Below is a small trained network, with its code and all its weights. Each question gives an input and a target symbol and asks what happens when units are switched off, that is, made to give their printed mean instead of their output.

import numpy as np


def w(rows, s, z=0):
    codes = np.array(rows[::2]) - 128.0
    scale = np.full(codes.shape[1], s)
    scale[-1] = z or s
    return codes * scale


def f(y):
    return np.maximum(y, 0)


def softmax(a):
    e = np.exp(a - a.max(-1, keepdims=True))
    return e / e.sum(-1, keepdims=True)


def log_softmax(a):
    a = a - a.max(-1, keepdims=True)
    return a - np.log(np.exp(a).sum(-1, keepdims=True))


def net(x, mask):
    ids = ['αβγεζθλξπσφψω'.index(c) for c in x.split()]
    T = len(ids)
    res = E[ids] + P[:T]
    u = 0
    for l in range(3):
        q, k, v = (res @ M[l].T for M in (Q, K, V))
        z = softmax(np.where(np.tri(T) > 0, q @ k.T / 2**0.5, -1e9)) @ v
        res = res + np.where(mask[u], z, O[l][:, -1]) @ O[l][:, :-1]
        u += 1
        y = f(res @ A[l][:, :-1].T + A[l][:, -1])
        res = res + np.where(mask[u : u + 4], y, B[l][:, -1]) @ B[l][:, :-1]
        u += 4
    return log_softmax(res[-1] @ U[:, :-1].T + U[:, -1])


Q, K, V, O, A, B = {}, {}, {}, {}, {}, {}
E = w([
[95,110,203,8],'α',
[175,100,99,126],'β',
[113,111,130,151],'γ',
[197,130,99,151],'ε',
[112,114,102,116],'ζ',
[175,219,99,186],'θ',
[93,144,100,124],'λ',
[116,175,111,181],'ξ',
[180,108,99,108],'π',
[138,118,100,126],'σ',
[118,108,100,116],'φ',
[234,139,91,128],'ψ',
[174,137,91,136],'ω',
],0.016)
P = w([
[48,1,151,247],'0',
[56,162,66,78],'1',
[84,180,81,117],'2',
[113,172,92,109],'3',
[130,185,113,131],'4',
[107,210,119,128],'5',
[103,247,106,123],'6',
],0.0067)
Q[0] = w([
[236,148,14,187],'L0H1',
[11,25,227,2],'L0H1',
],0.005)
K[0] = w([
[220,168,104,191],'L0H1',
[1,23,176,55],'L0H1',
],0.0077)
V[0] = w([
[41,54,254,188],'L0H1',
[50,64,228,40],'L0H1',
],0.0063)
O[0] = w([
[199,119,99,223,25],'L0H1',
[254,161,146,133,2],'L0H1',
],0.0086,0.0062)
A[0] = w([
[109,118,109,161,42],'L0N1',
[147,22,176,154,204],'L0N2',
[49,1,44,215,3],'L0N3',
[114,82,46,16,115],'L0N4',
],0.0054,0.0021)
B[0] = w([
[152,178,87,253,135],'L0N1',
[170,153,47,68,156],'L0N2',
[101,132,179,205,189],'L0N3',
[46,178,100,177,254],'L0N4',
],0.0066,0.0039)
Q[1] = w([
[36,153,122,254],'L1H1',
[183,31,97,183],'L1H1',
],0.0045)
K[1] = w([
[131,252,69,89],'L1H1',
[14,130,105,92],'L1H1',
],0.0044)
V[1] = w([
[137,34,92,227],'L1H1',
[7,158,102,255],'L1H1',
],0.0059)
O[1] = w([
[123,28,125,188,158],'L1H1',
[1,219,189,16,254],'L1H1',
],0.0087,0.007)
A[1] = w([
[2,196,62,127,253],'L1N1',
[210,142,132,98,154],'L1N2',
[62,117,165,204,221],'L1N3',
[174,116,129,198,108],'L1N4',
],0.0069,0.0034)
B[1] = w([
[254,55,87,98,251],'L1N1',
[71,240,48,167,133],'L1N2',
[107,63,133,98,162],'L1N3',
[61,92,153,117,131],'L1N4',
],0.0077,0.025)
Q[2] = w([
[134,60,190,7],'L2H1',
[177,1,142,48],'L2H1',
],0.0069)
K[2] = w([
[116,254,230,120],'L2H1',
[99,181,134,4],'L2H1',
],0.0069)
V[2] = w([
[44,255,187,109],'L2H1',
[66,169,208,94],'L2H1',
],0.0089)
O[2] = w([
[228,83,115,243,10],'L2H1',
[180,209,232,254,79],'L2H1',
],0.0061,0.012)
A[2] = w([
[161,154,146,219,31],'L2N1',
[254,101,76,101,78],'L2N2',
[155,147,58,113,254],'L2N3',
[29,143,60,139,245],'L2N4',
],0.0081,0.0006)
B[2] = w([
[189,2,223,64,142],'L2N1',
[28,170,194,174,247],'L2N2',
[52,163,220,115,243],'L2N3',
[243,67,170,109,254],'L2N4',
],0.0067,0.0087)
U = w([
[119,169,112,166,146],'α',
[125,217,89,69,167],'β',
[225,110,80,137,67],'γ',
[101,2,75,77,187],'ε',
[248,64,145,134,3],'ζ',
[164,132,85,148,55],'θ',
[142,143,116,156,116],'λ',
[177,128,117,151,95],'ξ',
[187,86,207,167,92],'π',
[37,228,123,131,132],'σ',
[115,158,47,159,90],'φ',
[113,157,95,164,89],'ψ',
[113,159,127,154,65],'ω',
],0.0062,0.0047)

Each question gives the input, a string of symbols that net reads in full, and the target symbol t.
The units are the heads (2 rows each of Q, K, V and O) and the neurons (one row each of A and B). Each row of codes is followed by its name. A weight is (code - 128) times the scale printed after its matrix; where a second scale follows, it is the last column's (O, A, B and U).
mask holds one flag per unit, layer by layer, with each layer's heads first. A switched-off unit (its flag False) gives its mean, the last column of its rows in O or B, instead of its output. The means were averaged over made-up inputs and are rounded, as every weight is.
A unit's drop is (log p(t) with every unit on - log p(t) with that unit switched off) / (log p(t) with every unit on - log p(t) with every unit switched off).
The circuit of an input: a set's keep is (log p(t) with only the set's units on - log p(t) with every unit switched off) / (log p(t) with every unit on - log p(t) with every unit switched off). Starting from the 12 units with the biggest drops (on a tie, the unit counted first), units are removed one at a time, each time the one whose removal leaves the highest keep (on an exact tie, the one counted first), for as long as the keep stays at least 0.8.
units of the circuit, in order: the units of the circuit, biggest drop first
top k neurons: the k neurons with the biggest drops, biggest first
k most important neurons of layer l: the k neurons of layer l with the biggest drops, biggest first
drop of u: that unit's drop, to one decimal
input α ω α λ ψ α ξ, target ε: units of the circuit, in order => [L0H1; L1H1; L2H1]
input θ γ ε α θ ψ, target π: top 2 neurons => [L1N1; L2N1]
input θ ζ α ε σ θ, target π: top 2 neurons => [L1N1; L2N1]
input θ λ θ λ ζ α σ, target π: units of the circuit, in order => [L2H1; L0H1; L1N1; L2N1]
input θ ε ω σ α ψ γ, target π: top 2 neurons => [L1N1; L2N1]
input θ φ ζ ψ φ λ α, target π: units of the circuit, in order => [L2H1; L1N1; L0H1]
input π ω θ θ φ α, target β: top 2 neurons => [L1N2; L1N1]
input θ ζ α, target π: units of the circuit, in order => [L2H1; L0H1; L1N1]
input λ β α π α, target β: top 2 neurons => [L1N2; L1N3]
input θ θ α γ θ ω, target π: most important neuron of layer 0 => [L0N3]
input θ θ φ α θ ζ, target π: top 3 neurons => [L1N1; L2N1; L2N2]
input θ β ε σ α ψ λ, target π: 2 most important neurons of layer 1 => [L1N1; L1N2]
input θ α ξ, target π: drop of L2N1 => 0.2
input θ θ α γ ψ ξ ψ, target π: drop of L1N1 => 0.2
input ζ λ λ φ ε λ θ, target ε: drop of L1N1 => 0.4
input π ψ θ, target ε: top neuron => [L1N1]
input θ γ φ σ α θ, target π: drop of L2H1 => 1.1
